Below are the code and all the weights of a small trained network. Each question names an input and a class and asks about switching units off, where a switched-off unit gives its printed mean instead of its output.

import numpy as np


def w(rows, s, z=0):
    codes = np.array(rows[::2]) - 128.0
    scale = np.full(codes.shape[1], s)
    scale[-1] = z or s
    return codes * scale


def norm(h):
    return h / np.sqrt((h * h).mean(-1, keepdims=True) + 1e-5)


def f(y):
    return np.maximum(y, 0)


def log_softmax(a):
    a = a - a.max(-1, keepdims=True)
    return a - np.log(np.exp(a).sum(-1, keepdims=True))


def net(x, mask):
    res = np.array(x, float).reshape(1, 7) / 4 @ E
    u = 0
    for l in range(2):
        y = f(norm(res) @ A[l][:, :-1].T + A[l][:, -1])
        res = res + np.where(mask[u : u + 12], y, B[l][:, -1]) @ B[l][:, :-1]
        u += 12
    return log_softmax(norm(res)[-1] @ U[:, :-1].T + U[:, -1])


A, B = {}, {}
E = w([
[174,136,22,10,26,49,100,164,159,138,3],'x0',
[126,121,125,128,125,112,141,115,134,102,134],'x1',
[80,144,71,254,164,97,4,50,249,240,191],'x2',
[145,122,136,124,130,126,126,126,133,133,128],'x3',
[132,127,126,131,127,127,133,128,127,128,130],'x4',
[28,80,216,84,107,54,247,46,90,232,84],'x5',
[121,139,130,126,128,144,109,145,116,156,124],'x6',
],0.0084)
A[0] = w([
[154,170,220,197,166,176,202,78,71,157,230,149],'L0N0',
[76,78,176,104,162,87,172,104,77,181,199,106],'L0N1',
[133,93,198,154,203,147,211,188,79,85,145,74],'L0N2',
[76,127,65,151,137,61,95,118,245,207,214,136],'L0N3',
[129,147,162,164,254,180,117,144,115,66,206,152],'L0N4',
[193,169,51,103,67,157,62,180,165,62,177,128],'L0N5',
[123,122,72,177,72,71,63,73,155,160,138,31],'L0N6',
[213,126,145,104,151,143,122,175,79,100,126,60],'L0N7',
[121,142,50,204,137,98,77,95,211,167,179,108],'L0N8',
[174,109,106,91,99,122,82,131,108,130,71,93],'L0N9',
[166,164,80,140,115,113,138,91,235,208,110,2],'L0N10',
[115,149,114,100,81,62,184,102,163,116,144,164],'L0N11',
],0.0083,0.0057)
B[0] = w([
[159,160,183,156,154,139,161,147,176,50,68,252],'L0N0',
[161,187,158,147,28,196,160,138,146,94,62,207],'L0N1',
[95,190,121,107,140,210,55,82,89,156,100,207],'L0N2',
[132,106,144,138,134,108,61,53,172,138,170,239],'L0N3',
[142,30,42,103,168,96,125,125,47,207,254,235],'L0N4',
[115,205,177,153,121,142,175,145,154,34,92,229],'L0N5',
[164,116,70,126,111,205,126,54,82,151,135,178],'L0N6',
[77,141,117,90,126,113,116,109,129,103,196,172],'L0N7',
[145,108,180,146,132,76,70,215,136,117,80,228],'L0N8',
[105,132,110,126,148,127,183,189,164,78,132,166],'L0N9',
[122,192,72,135,125,150,89,23,105,107,162,166],'L0N10',
[114,125,150,122,157,136,92,187,72,193,134,170],'L0N11',
],0.0087,0.011)
A[1] = w([
[173,164,109,248,126,116,88,119,177,116,115,101],'L1N0',
[155,89,76,160,151,101,44,103,188,158,178,125],'L1N1',
[137,118,185,209,107,119,109,73,218,167,187,113],'L1N2',
[126,85,68,167,109,98,109,75,169,208,142,162],'L1N3',
[111,136,114,74,90,101,75,166,122,119,98,144],'L1N4',
[132,142,122,155,116,118,103,198,126,76,165,207],'L1N5',
[117,179,79,137,46,69,102,83,151,134,91,116],'L1N6',
[100,122,200,158,110,169,145,53,141,151,114,3],'L1N7',
[100,117,167,156,139,119,149,86,209,166,113,3],'L1N8',
[144,115,88,82,103,115,206,199,119,116,110,49],'L1N9',
[140,126,47,75,109,148,143,80,91,130,196,24],'L1N10',
[103,72,100,53,62,54,140,99,109,214,90,120],'L1N11',
],0.014,0.0038)
B[1] = w([
[123,110,171,194,82,109,132,64,164,170,67,235],'L1N0',
[141,157,224,172,148,151,212,187,137,81,99,246],'L1N1',
[94,86,56,67,102,53,127,209,155,169,125,246],'L1N2',
[138,133,97,46,162,188,164,126,15,86,179,200],'L1N3',
[147,130,105,190,91,91,108,109,185,101,87,173],'L1N4',
[123,113,83,41,165,121,121,114,66,173,167,210],'L1N5',
[172,187,110,117,166,195,105,72,118,93,185,184],'L1N6',
[78,165,130,44,80,94,125,121,184,105,101,198],'L1N7',
[58,114,2,65,108,114,27,94,126,160,151,163],'L1N8',
[107,111,134,179,108,75,180,183,148,153,98,183],'L1N9',
[184,84,54,81,200,160,35,15,105,224,239,153],'L1N10',
[159,4,99,229,172,221,136,92,26,206,202,172],'L1N11',
],0.011,0.014)
U = w([
[166,107,44,52,194,227,47,41,30,181,228,253],'0',
[178,62,206,200,218,55,88,214,163,151,205,72],'1',
[57,205,226,49,38,249,213,79,100,88,45,32],'2',
[14,80,117,48,29,54,49,110,243,222,86,75],'3',
[163,199,23,78,74,60,203,231,139,31,42,56],'4',
[234,211,125,223,92,148,35,40,224,65,77,87],'5',
[149,35,67,230,34,176,216,129,55,211,67,93],'6',
],0.015,0.0045)

Each question gives the input, the list of numbers given to net, and the class t.
The units are the neurons (one row each of A and B). Each row of codes is followed by its name. A weight is (code - 128) times the scale printed after its matrix; where a second scale follows, it is the last column's (A, B and U).
mask holds one flag per neuron, layer by layer. A switched-off neuron (its flag False) gives its mean, the last column of its row in B, instead of its output. The means were averaged over made-up inputs and are rounded, as every weight is.
A unit's drop is (log p(t) with every unit on - log p(t) with that unit switched off) / (log p(t) with every unit on - log p(t) with every unit switched off).
The circuit of an input: a set's keep is (log p(t) with only the set's units on - log p(t) with every unit switched off) / (log p(t) with every unit on - log p(t) with every unit switched off). Starting from the 12 units with the biggest drops (on a tie, the unit counted first), units are removed one at a time, each time the one whose removal leaves the highest keep (on an exact tie, the one counted first), for as long as the keep stays at least 0.8.
circuit, biggest first: the units of the circuit, biggest drop first
k most important neurons: the k neurons with the biggest drops, biggest first
top k neurons in layer l: the k neurons of layer l with the biggest drops, biggest first
drop when u is switched off: that unit's drop, to one decimal
input [-6,-7,0,-1,-1,3,0], class 2: most important neuron : L0N0
input [1,-4,-1,8,-1,8,-7], class 6: 3 most important neurons : L1N11; L0N5; L0N3
input [1,-4,5,-5,-5,0,-2], class 5: top 3 neurons in layer 1 : L1N1; L1N0; L1N5
input [0,-5,-8,1,-8,0,-3], class 0: top 2 neurons in layer 1 : L1N1; L1N10
input [1,8,-6,-8,8,8,8], class 6: top 2 neurons in layer 0 : L0N5; L0N0
input [1,-2,5,1,-4,-3,1], class 5: 4 most important neurons : L0N8; L1N0; L0N10; L0N4
input [-1,-6,-8,-6,-1,0,3], class 0: top 2 neurons in layer 1 : L1N1; L1N10
input [0,-4,-4,-7,-4,-4,-8], class 0: 2 most important neurons : L0N0; L0N8
input [1,-5,7,-2,2,7,5], class 0: top 3 neurons in layer 0 : L0N5; L0N0; L0N6
input [1,1,-3,1,4,7,-3], class 6: top 2 neurons in layer 0 : L0N5; L0N0
input [-3,3,5,-6,-5,0,-2], class 1: 4 most important neurons : L1N1; L0N4; L0N5; L0N8
input [-4,7,7,8,-1,1,-2], class 3: 2 most important neurons : L1N2; L1N8
input [5,5,-2,-2,-2,1,3], class 6: 2 most important neurons : L0N0; L1N11
input [2,6,8,7,6,2,-6], class 0: circuit, biggest first : L1N3
input [6,4,1,-5,0,-7,0], class 5: 3 most important neurons : L1N2; L0N4; L1N0
input [4,-3,6,-4,1,-1,0], class 5: 3 most important neurons : L0N8; L0N4; L1N1
input [-2,3,6,-4,5,-1,-5], class 1: 2 most important neurons : L0N8; L1N1
input [-8,2,-1,0,2,2,1], class 2: 2 most important neurons : L0N0; L0N1
input [7,-6,-1,0,0,6,3], class 6: drop when L1N11 is switched off : 0.1
input [-8,1,-8,-4,8,-3,-4], class 0: drop when L0N4 is switched off : 1.0
input [4,-3,7,7,4,-3,7], class 5: drop when L0N8 is switched off : 0.1
input [0,-1,2,-3,0,-2,-8], class 1: drop when L0N8 is switched off : 0.8
input [-2,-5,1,3,-5,-8,-7], class 1: top 2 neurons in layer 1 : L1N3; L1N1
input [7,5,-3,2,-7,7,-6], class 6: most important neuron : L1N11
